Below is a small trained network, with its code and all its weights. Each question gives an input and a target symbol and asks what happens when units are switched off, that is, made to give their printed mean instead of their output.

import numpy as np


def w(rows, s, z=0):
    codes = np.array(rows[::2]) - 128.0
    scale = np.full(codes.shape[1], s)
    scale[-1] = z or s
    return codes * scale


def norm(h):
    return h / np.sqrt((h * h).mean(-1, keepdims=True) + 1e-5)


def f(y):
    return np.maximum(y, 0)


def softmax(a):
    e = np.exp(a - a.max(-1, keepdims=True))
    return e / e.sum(-1, keepdims=True)


def log_softmax(a):
    a = a - a.max(-1, keepdims=True)
    return a - np.log(np.exp(a).sum(-1, keepdims=True))


def net(x, mask):
    ids = ['αβγδεηθλμξπστφω'.index(c) for c in x.split()]
    T = len(ids)
    res = E[ids] + P[:T]
    u = 0
    for l in range(2):
        q, k, v = (norm(res) @ M[l].T for M in (Q, K, V))
        z = softmax(np.where(np.tri(T) > 0, q @ k.T / 2**0.5, -1e9)) @ v
        res = res + np.where(mask[u], z, O[l][:, -1]) @ O[l][:, :-1]
        u += 1
        y = f(norm(res) @ A[l][:, :-1].T + A[l][:, -1])
        res = res + np.where(mask[u : u + 8], y, B[l][:, -1]) @ B[l][:, :-1]
        u += 8
    return log_softmax(norm(res)[-1] @ U[:, :-1].T + U[:, -1])


Q, K, V, O, A, B = {}, {}, {}, {}, {}, {}
E = w([
[146,214,161,134,156,183,156,140,163,89,60],'α',
[84,180,80,78,154,136,127,125,158,139,183],'β',
[122,168,125,88,103,149,113,119,106,154,85],'γ',
[86,170,148,106,135,153,146,112,70,112,184],'δ',
[2,141,132,118,147,157,137,68,67,128,142],'ε',
[138,193,114,130,92,169,127,171,153,139,93],'η',
[133,108,123,99,137,151,136,170,114,97,154],'θ',
[117,128,100,139,92,92,123,123,182,166,107],'λ',
[80,91,182,125,132,203,143,107,111,130,153],'μ',
[141,147,103,207,147,77,107,133,85,99,162],'ξ',
[77,124,127,72,113,180,144,158,174,141,187],'π',
[98,89,118,184,124,105,143,123,135,140,171],'σ',
[91,148,79,99,172,115,112,112,161,86,154],'τ',
[110,181,117,146,115,121,154,151,94,170,90],'φ',
[168,174,152,94,93,79,107,78,162,156,141],'ω',
],0.026)
P = w([
[124,159,247,75,152,88,6,240,122,139,116],'0',
[167,147,95,102,58,162,111,41,44,175,192],'1',
[65,236,239,187,119,2,203,153,141,52,196],'2',
[166,164,79,226,60,96,226,71,104,33,135],'3',
[107,155,108,194,210,103,122,43,40,185,90],'4',
[200,143,42,185,202,158,179,140,163,115,53],'5',
],0.0095)
Q[0] = w([
[45,120,155,84,253,76,66,169,127,158,214],'L0H0',
[25,230,118,59,52,91,133,91,134,53,199],'L0H0',
],0.02)
K[0] = w([
[53,159,226,124,145,79,77,196,145,123,138],'L0H0',
[126,126,151,99,213,135,1,174,117,214,102],'L0H0',
],0.023)
V[0] = w([
[200,199,46,101,155,116,155,229,92,97,183],'L0H0',
[228,143,160,51,165,159,93,47,200,1,177],'L0H0',
],0.009)
O[0] = w([
[128,96,77,54,119,64,254,208,17,156,121,252],'L0H0',
[23,58,80,139,89,146,92,185,100,79,70,116],'L0H0',
],0.0084,0.0044)
A[0] = w([
[168,72,176,141,106,173,151,174,137,114,150,137],'L0N0',
[190,60,107,166,212,172,116,154,108,156,98,114],'L0N1',
[130,76,132,136,49,91,131,144,190,181,174,119],'L0N2',
[148,68,97,114,135,120,84,89,77,174,166,107],'L0N3',
[159,186,155,116,68,90,176,99,159,189,5,221],'L0N4',
[165,93,194,126,120,113,94,176,129,200,42,2],'L0N5',
[108,142,78,181,155,145,109,162,93,114,227,146],'L0N6',
[149,143,95,170,83,154,121,150,131,216,77,96],'L0N7',
],0.013,0.004)
B[0] = w([
[116,111,147,161,157,115,163,90,133,117,119,159],'L0N0',
[146,101,122,159,123,127,98,143,134,190,155,155],'L0N1',
[149,159,129,86,128,167,144,156,151,128,106,162],'L0N2',
[128,160,93,132,175,169,127,181,108,110,118,166],'L0N3',
[81,206,97,239,98,116,141,157,87,112,39,254],'L0N4',
[113,158,251,99,136,127,97,130,121,178,115,145],'L0N5',
[99,65,179,104,170,175,152,89,142,115,123,240],'L0N6',
[161,149,119,149,156,137,113,93,92,123,97,173],'L0N7',
],0.017,0.0089)
Q[1] = w([
[3,222,125,45,237,136,78,154,119,182,167],'L1H0',
[75,167,100,57,101,89,179,59,147,26,213],'L1H0',
],0.02)
K[1] = w([
[59,146,252,138,178,41,98,214,158,154,140],'L1H0',
[159,105,172,78,182,137,59,161,105,199,68],'L1H0',
],0.023)
V[1] = w([
[115,120,119,149,197,62,52,55,7,111,160],'L1H0',
[211,74,203,219,139,145,134,207,77,23,179],'L1H0',
],0.02)
O[1] = w([
[134,173,134,174,150,81,58,182,114,172,252,172],'L1H0',
[111,172,97,167,121,146,208,107,161,17,194,251],'L1H0',
],0.019,0.0029)
A[1] = w([
[116,129,112,111,170,130,205,126,102,107,128,111],'L1N0',
[104,187,107,150,135,121,154,148,125,100,166,156],'L1N1',
[173,254,132,193,116,125,149,180,97,139,73,163],'L1N2',
[91,98,135,140,139,114,146,135,101,157,180,110],'L1N3',
[132,131,131,113,149,104,105,150,92,191,123,87],'L1N4',
[106,87,167,104,175,140,142,151,143,119,157,85],'L1N5',
[95,123,138,133,116,124,134,96,130,152,69,255],'L1N6',
[80,72,127,125,105,175,112,159,148,102,140,155],'L1N7',
],0.026,0.0039)
B[1] = w([
[165,97,154,116,8,67,62,140,179,160,178,182],'L1N0',
[151,74,209,131,164,195,126,168,62,135,42,207],'L1N1',
[128,232,31,223,68,85,109,76,22,213,10,251],'L1N2',
[164,168,29,22,123,139,96,139,197,119,54,175],'L1N3',
[83,120,220,210,86,78,201,147,211,69,139,168],'L1N4',
[83,147,66,140,122,210,154,97,92,159,154,171],'L1N5',
[199,150,94,161,176,129,159,161,97,152,235,187],'L1N6',
[79,177,161,147,183,6,52,90,77,91,83,154],'L1N7',
],0.014,0.031)
U = w([
[68,93,102,128,72,48,71,59,83,86,206,46],'α',
[76,29,174,157,142,103,186,228,115,201,122,82],'β',
[53,141,64,150,144,197,177,107,217,152,153,170],'γ',
[155,120,128,76,171,197,63,254,111,148,88,26],'δ',
[150,139,193,183,142,114,17,142,209,196,176,68],'ε',
[160,94,88,80,13,139,88,155,133,185,193,76],'η',
[134,78,168,121,31,95,140,207,80,25,104,4],'θ',
[209,120,152,135,194,167,172,78,123,219,188,57],'λ',
[109,129,209,184,177,175,61,58,155,37,86,95],'μ',
[160,202,47,191,122,127,172,182,92,65,186,235],'ξ',
[140,43,132,101,139,121,190,68,111,116,52,232],'π',
[193,146,197,173,45,141,168,31,207,97,154,40],'σ',
[6,115,77,117,144,71,81,186,170,75,77,8],'τ',
[162,204,163,184,63,103,130,148,88,164,56,228],'φ',
[74,79,99,126,232,85,107,95,51,160,180,60],'ω',
],0.0083,0.0017)

Each question gives the input, a string of symbols that net reads in full, and the target symbol t.
The units are the heads (2 rows each of Q, K, V and O) and the neurons (one row each of A and B). Each row of codes is followed by its name. A weight is (code - 128) times the scale printed after its matrix; where a second scale follows, it is the last column's (O, A, B and U).
mask holds one flag per unit, layer by layer, with each layer's heads first. A switched-off unit (its flag False) gives its mean, the last column of its rows in O or B, instead of its output. The means were averaged over made-up inputs and are rounded, as every weight is.
A unit's drop is (log p(t) with every unit on - log p(t) with that unit switched off) / (log p(t) with every unit on - log p(t) with every unit switched off).
The circuit of an input: a set's keep is (log p(t) with only the set's units on - log p(t) with every unit switched off) / (log p(t) with every unit on - log p(t) with every unit switched off). Starting from the 12 units with the biggest drops (on a tie, the unit counted first), units are removed one at a time, each time the one whose removal leaves the highest keep (on an exact tie, the one counted first), for as long as the keep stays at least 0.8.
units of the circuit, in order: the units of the circuit, biggest drop first
unit that matters most: the unit with the biggest drop
top k neurons: the k neurons with the biggest drops, biggest first
top k neurons in layer l: the k neurons of layer l with the biggest drops, biggest first
input π η α η δ, target π: units of the circuit, in order	(L1H0 L1N2)
input μ θ ε, target μ: units of the circuit, in order	(L0H0 L1N2 L0N4)
input τ η μ, target τ: top 2 neurons	(L1N3 L1N2)
input τ ε σ μ, target ε: units of the circuit, in order	(L1H0 L0N4 L1N2)
input μ λ λ ξ τ, target μ: unit that matters most	L0H0
input α λ σ η β, target α: top 2 neurons	(L1N0 L1N7)
input β π η α λ δ, target β: top 2 neurons	(L1N2 L1N4)
input φ δ θ ω ξ, target θ: top 2 neurons	(L1N2 L1N0)
input π σ ξ, target π: units of the circuit, in order	(L1H0 L0N4 L1N2)
input δ λ ξ β μ ξ, target β: units of the circuit, in order	(L1H0 L1N2 L1N4 L0N4)
input π η θ θ, target η: top 2 neurons	(L0N4 L0N7)
input μ δ μ, target μ: units of the circuit, in order	(L1N2 L0H0 L0N4)
input δ δ τ, target δ: units of the circuit, in order	(L1N2 L0N4 L1N4)
input φ η δ μ, target η: top 3 neurons	(L0N4 L1N0 L1N2)
input λ τ π, target λ: top 2 neurons in layer 0	(L0N5 L0N2)
input μ α π μ, target α: top neuron in layer 1	(L1N7)
input σ σ δ β μ β, target σ: top 2 neurons in layer 0	(L0N2 L0N4)
input λ δ η ξ σ, target η: top 3 neurons	(L0N4 L1N0 L0N1)
input η ε ε ω σ ξ, target ω: top 2 neurons in layer 1	(L1N2 L1N7)
input γ λ π θ μ, target π: top neuron	(L1N2)
input ω γ τ, target ω: top 2 neurons in layer 1	(L1N2 L1N6)
input ε μ η β θ, target η: top 2 neurons in layer 0	(L0N4 L0N1)
input λ φ θ, target λ: top 2 neurons	(L1N2 L0N2)
input ε β β λ η ξ, target λ: top 2 neurons	(L1N2 L0N2)
